Below is a small trained network, with its code and all its weights. Each question gives an input and a class and asks what happens when units are switched off, that is, made to give their printed mean instead of their output.

import numpy as np


def w(rows, s, z=0):
    codes = np.array(rows[::2]) - 128.0
    scale = np.full(codes.shape[1], s)
    scale[-1] = z or s
    return codes * scale


def f(y):
    return np.maximum(y, 0)


def log_softmax(a):
    a = a - a.max(-1, keepdims=True)
    return a - np.log(np.exp(a).sum(-1, keepdims=True))


def net(x, mask):
    res = np.array(x, float).reshape(1, 6) / 4 @ E
    y = f(res @ A[0][:, :-1].T + A[0][:, -1])
    res = res + np.where(mask, y, B[0][:, -1]) @ B[0][:, :-1]
    return log_softmax(res[-1] @ U[:, :-1].T + U[:, -1])


A, B = {}, {}
E = w([
[53,176,119,253],'x0',
[128,128,124,129],'x1',
[169,140,14,141],'x2',
[95,254,129,69],'x3',
[129,130,126,130],'x4',
[242,174,182,180],'x5',
],0.0047)
A[0] = w([
[164,152,145,143,58],'neuron 0',
[81,118,168,113,127],'neuron 1',
[45,95,116,85,95],'neuron 2',
[108,115,191,128,254],'neuron 3',
[117,168,127,79,71],'neuron 4',
[180,163,142,140,108],'neuron 5',
[101,157,143,222,107],'neuron 6',
[147,117,135,73,177],'neuron 7',
[107,178,125,92,84],'neuron 8',
[190,159,168,158,51],'neuron 9',
[167,163,154,176,119],'neuron 10',
[110,177,125,101,43],'neuron 11',
[159,117,150,60,57],'neuron 12',
[155,12,130,168,50],'neuron 13',
[128,79,161,149,120],'neuron 14',
[173,149,149,142,53],'neuron 15',
[133,89,127,147,50],'neuron 16',
[176,77,134,65,61],'neuron 17',
[44,106,70,96,64],'neuron 18',
[133,143,104,125,113],'neuron 19',
[132,200,143,102,71],'neuron 20',
[113,205,126,80,90],'neuron 21',
[104,150,189,109,147],'neuron 22',
[122,193,129,105,87],'neuron 23',
[86,128,125,156,131],'neuron 24',
[86,169,123,202,34],'neuron 25',
[101,141,117,179,20],'neuron 26',
[112,139,161,121,119],'neuron 27',
[178,127,128,72,73],'neuron 28',
[153,132,31,110,197],'neuron 29',
[139,152,53,169,149],'neuron 30',
[114,118,172,128,219],'neuron 31',
],0.011,0.0036)
B[0] = w([
[147,81,90,107,151],'neuron 0',
[161,196,89,97,176],'neuron 1',
[183,55,75,74,197],'neuron 2',
[198,203,152,131,254],'neuron 3',
[82,133,85,166,171],'neuron 4',
[166,81,101,96,187],'neuron 5',
[36,142,123,52,222],'neuron 6',
[86,140,160,82,217],'neuron 7',
[98,124,73,177,175],'neuron 8',
[168,53,69,82,185],'neuron 9',
[170,89,60,81,198],'neuron 10',
[89,128,73,174,156],'neuron 11',
[52,129,148,75,183],'neuron 12',
[70,129,10,241,227],'neuron 13',
[126,165,69,162,183],'neuron 14',
[149,72,94,96,157],'neuron 15',
[102,122,79,168,145],'neuron 16',
[39,138,120,52,201],'neuron 17',
[188,33,77,75,198],'neuron 18',
[143,157,121,123,145],'neuron 19',
[114,98,74,193,184],'neuron 20',
[93,104,80,211,206],'neuron 21',
[165,204,92,117,197],'neuron 22',
[103,110,86,188,181],'neuron 23',
[99,137,134,78,176],'neuron 24',
[30,117,152,58,186],'neuron 25',
[61,109,139,81,151],'neuron 26',
[142,169,96,116,157],'neuron 27',
[73,141,158,75,189],'neuron 28',
[185,251,139,118,252],'neuron 29',
[178,219,109,99,210],'neuron 30',
[174,175,143,130,218],'neuron 31',
],0.025,0.004)
U = w([
[30,115,159,75,49],'0',
[99,105,74,254,88],'1',
[172,145,134,132,253],'2',
[219,25,108,91,71],'3',
[169,148,142,145,250],'4',
[200,212,145,142,49],'5',
[188,116,216,187,130],'6',
[158,50,242,203,85],'7',
],0.0063,0.0066)

Each question gives the input, the list of numbers given to net, and the class t.
The units are the neurons (one row each of A and B). Each row of codes is followed by its name. A weight is (code - 128) times the scale printed after its matrix; where a second scale follows, it is the last column's (A, B and U).
mask holds one flag per neuron, in row order. A switched-off neuron (its flag False) gives its mean, the last column of its row in B, instead of its output. The means were averaged over made-up inputs and are rounded, as every weight is.
A unit's drop is (log p(t) with every unit on - log p(t) with that unit switched off) / (log p(t) with every unit on - log p(t) with every unit switched off).
The circuit of an input: a set's keep is (log p(t) with only the set's units on - log p(t) with every unit switched off) / (log p(t) with every unit on - log p(t) with every unit switched off). Starting from the 12 units with the biggest drops (on a tie, the unit counted first), units are removed one at a time, each time the one whose removal leaves the highest keep (on an exact tie, the one counted first), for as long as the keep stays at least 0.8.
circuit, biggest first: the units of the circuit, biggest drop first
top k neurons: the k neurons with the biggest drops, biggest first
drop of u: that unit's drop, to one decimal
input [-6,0,2,0,-5,8], class 3: top neuron -> (neuron 9)
input [-2,-3,-7,7,5,0], class 1: circuit, biggest first -> (neuron 21; neuron 20)
input [7,-1,4,-7,-2,3], class 0: top 2 neurons -> (neuron 6; neuron 25)
input [5,-5,2,6,-1,6], class 1: top 3 neurons -> (neuron 20; neuron 21; neuron 23)
input [-8,-7,7,0,-2,4], class 0: circuit, biggest first -> (neuron 17; neuron 28)
input [8,6,-3,4,-2,6], class 0: top 2 neurons -> (neuron 6; neuron 25)
input [8,-3,-8,6,-1,-1], class 0: top 3 neurons -> (neuron 25; neuron 6; neuron 29)
input [0,1,7,-6,0,8], class 3: circuit, biggest first -> (neuron 9; neuron 10)
input [6,2,1,6,1,-1], class 0: top 2 neurons -> (neuron 25; neuron 6)
input [2,0,8,-1,4,2], class 5: circuit, biggest first -> (neuron 29; neuron 30)
input [3,-5,1,-6,3,4], class 1: top 2 neurons -> (neuron 13; neuron 29)
input [-8,-2,-5,4,-7,-6], class 0: top 2 neurons -> (neuron 12; neuron 17)
input [-3,1,7,3,2,-7], class 3: top 3 neurons -> (neuron 18; neuron 2; neuron 3)
input [-5,-2,8,-6,4,4], class 5: circuit, biggest first -> (neuron 29)
input [-5,0,6,-7,2,5], class 1: top 2 neurons -> (neuron 13; neuron 3)
input [6,-8,-4,-8,-5,6], class 1: top 3 neurons -> (neuron 13; neuron 14; neuron 29)
input [-4,2,8,0,0,8], class 3: circuit, biggest first -> (neuron 9; neuron 5)
input [-5,7,-8,4,4,2], class 5: circuit, biggest first -> (neuron 3; neuron 22)
input [-5,7,1,1,-8,-8], class 3: drop of neuron 18 -> 0.6
input [0,1,-8,6,5,-5], class 5: circuit, biggest first -> (neuron 22)
input [7,6,-2,7,-1,0], class 0: drop of neuron 6 -> 1.1
